Below are the code and all the weights of a small trained network. Each question names an input and a class and asks about switching units off, where a switched-off unit gives its printed mean instead of its output.

import numpy as np


def w(rows, s, z=0):
    codes = np.array(rows[::2]) - 128.0
    scale = np.full(codes.shape[1], s)
    scale[-1] = z or s
    return codes * scale


def norm(h):
    return h / np.sqrt((h * h).mean(-1, keepdims=True) + 1e-5)


def f(y):
    return y / 2 * (1 + np.tanh(0.7978845608 * (y + 0.044715 * y**3)))


def log_softmax(a):
    a = a - a.max(-1, keepdims=True)
    return a - np.log(np.exp(a).sum(-1, keepdims=True))


def net(x, mask):
    res = np.array(x, float).reshape(1, 3) / 4 @ E
    u = 0
    for l in range(2):
        y = f(norm(res) @ A[l][:, :-1].T + A[l][:, -1])
        res = res + np.where(mask[u : u + 8], y, B[l][:, -1]) @ B[l][:, :-1]
        u += 8
    return log_softmax(norm(res)[-1] @ U[:, :-1].T + U[:, -1])


A, B = {}, {}
E = w([
[159,236,30,111,43,185,109,178,60,128],'x0',
[99,37,61,204,143,168,33,176,39,65],'x1',
[254,231,190,141,173,110,138,94,77,74],'x2',
],0.0049)
A[0] = w([
[121,8,148,254,170,49,95,140,166,85,52],'L0N1',
[165,150,89,192,91,152,53,98,218,155,205],'L0N2',
[149,78,154,25,165,160,190,93,221,85,99],'L0N3',
[120,163,86,39,106,43,192,119,176,156,34],'L0N4',
[160,79,246,161,141,118,151,104,139,64,180],'L0N5',
[89,174,98,177,46,221,40,158,48,86,99],'L0N6',
[187,103,161,103,161,148,132,59,4,105,252],'L0N7',
[7,89,113,95,88,101,129,114,92,104,170],'L0N8',
],0.0062,0.0015)
B[0] = w([
[168,1,93,96,184,81,140,96,66,71,231],'L0N1',
[120,116,111,165,99,180,91,120,145,68,145],'L0N2',
[133,153,94,153,97,145,129,126,79,177,197],'L0N3',
[107,119,150,114,82,127,142,90,125,90,193],'L0N4',
[92,159,103,153,161,121,98,136,129,109,209],'L0N5',
[133,113,95,175,143,194,104,127,160,222,253],'L0N6',
[106,122,132,130,135,151,138,215,149,110,200],'L0N7',
[131,150,159,127,138,118,145,196,110,44,196],'L0N8',
],0.0084,0.0063)
A[1] = w([
[152,153,142,111,63,81,185,75,159,189,11],'L1N1',
[125,75,108,157,182,79,145,97,137,138,214],'L1N2',
[139,2,173,95,157,65,69,136,68,131,41],'L1N3',
[171,134,147,20,82,152,143,55,114,132,66],'L1N4',
[135,50,105,28,152,84,143,152,55,114,4],'L1N5',
[205,124,106,164,137,187,150,105,146,215,197],'L1N6',
[184,127,191,143,192,144,123,179,148,119,175],'L1N7',
[117,159,139,88,55,115,147,96,165,116,168],'L1N8',
],0.0081,0.0011)
B[1] = w([
[128,148,72,169,176,99,26,115,123,167,202],'L1N1',
[207,143,105,128,91,167,196,174,238,106,203],'L1N2',
[109,92,133,211,198,118,185,97,255,54,255],'L1N3',
[94,95,97,212,240,63,115,57,123,175,171],'L1N4',
[120,31,112,154,177,125,164,155,135,73,216],'L1N5',
[87,66,48,96,65,176,33,166,155,161,204],'L1N6',
[128,148,129,71,59,75,169,169,74,116,172],'L1N7',
[95,84,248,128,153,144,100,55,16,91,189],'L1N8',
],0.0077,0.0068)
U = w([
[182,173,100,115,109,88,166,90,230,191,2],'0',
[93,152,153,182,169,68,51,2,74,195,176],'1',
[139,104,43,130,42,215,34,182,146,193,178],'2',
[87,66,197,33,45,152,161,113,92,89,66],'3',
[150,23,112,171,184,101,220,136,229,40,187],'4',
[182,220,171,64,101,54,199,195,89,99,124],'5',
],0.01,0.0036)

Each question gives the input, the list of numbers given to net, and the class t.
The units are the neurons (one row each of A and B). Each row of codes is followed by its name. A weight is (code - 128) times the scale printed after its matrix; where a second scale follows, it is the last column's (A, B and U).
mask holds one flag per neuron, layer by layer. A switched-off neuron (its flag False) gives its mean, the last column of its row in B, instead of its output. The means were averaged over made-up inputs and are rounded, as every weight is.
A unit's drop is (log p(t) with every unit on - log p(t) with that unit switched off) / (log p(t) with every unit on - log p(t) with every unit switched off).
The circuit of an input: a set's keep is (log p(t) with only the set's units on - log p(t) with every unit switched off) / (log p(t) with every unit on - log p(t) with every unit switched off). Starting from the 12 units with the biggest drops (on a tie, the unit counted first), units are removed one at a time, each time the one whose removal leaves the highest keep (on an exact tie, the one counted first), for as long as the keep stays at least 0.8.
circuit, biggest first: the units of the circuit, biggest drop first
k most important neurons: the k neurons with the biggest drops, biggest first
top k neurons in layer l: the k neurons of layer l with the biggest drops, biggest first
drop of u: that unit's drop, to one decimal
input [-1,-2,5], class 5: most important neuron => [L0N6]
input [-1,1,3], class 5: top 4 neurons in layer 0 => [L0N7 L0N5 L0N1 L0N4]
input [7,-5,-8], class 1: top 3 neurons in layer 0 => [L0N7 L0N4 L0N5]
input [2,-3,5], class 5: 2 most important neurons => [L0N6 L0N7]
input [5,-1,8], class 2: circuit, biggest first => [L0N8 L1N6]
input [2,1,-5], class 2: circuit, biggest first => [L0N1 L1N3]
input [1,4,8], class 2: top 2 neurons in layer 0 => [L0N8 L0N6]
input [-1,-1,4], class 5: 2 most important neurons => [L0N6 L0N1]
input [4,-3,5], class 1: top 2 neurons in layer 0 => [L0N6 L0N8]
input [-3,-2,2], class 0: top 4 neurons in layer 0 => [L0N6 L0N8 L0N5 L0N1]
input [2,-1,-6], class 3: top 4 neurons in layer 1 => [L1N3 L1N1 L1N6 L1N2]
input [2,0,-8], class 2: top 3 neurons in layer 1 => [L1N3 L1N5 L1N8]
input [0,-1,3], class 5: top 2 neurons in layer 0 => [L0N6 L0N1]
input [-3,-4,-1], class 1: most important neuron => [L0N6]
input [3,8,2], class 2: drop of L0N2 => 0.0
input [2,5,8], class 2: drop of L0N6 => 0.2
input [1,2,-2], class 2: drop of L0N6 => 2.8
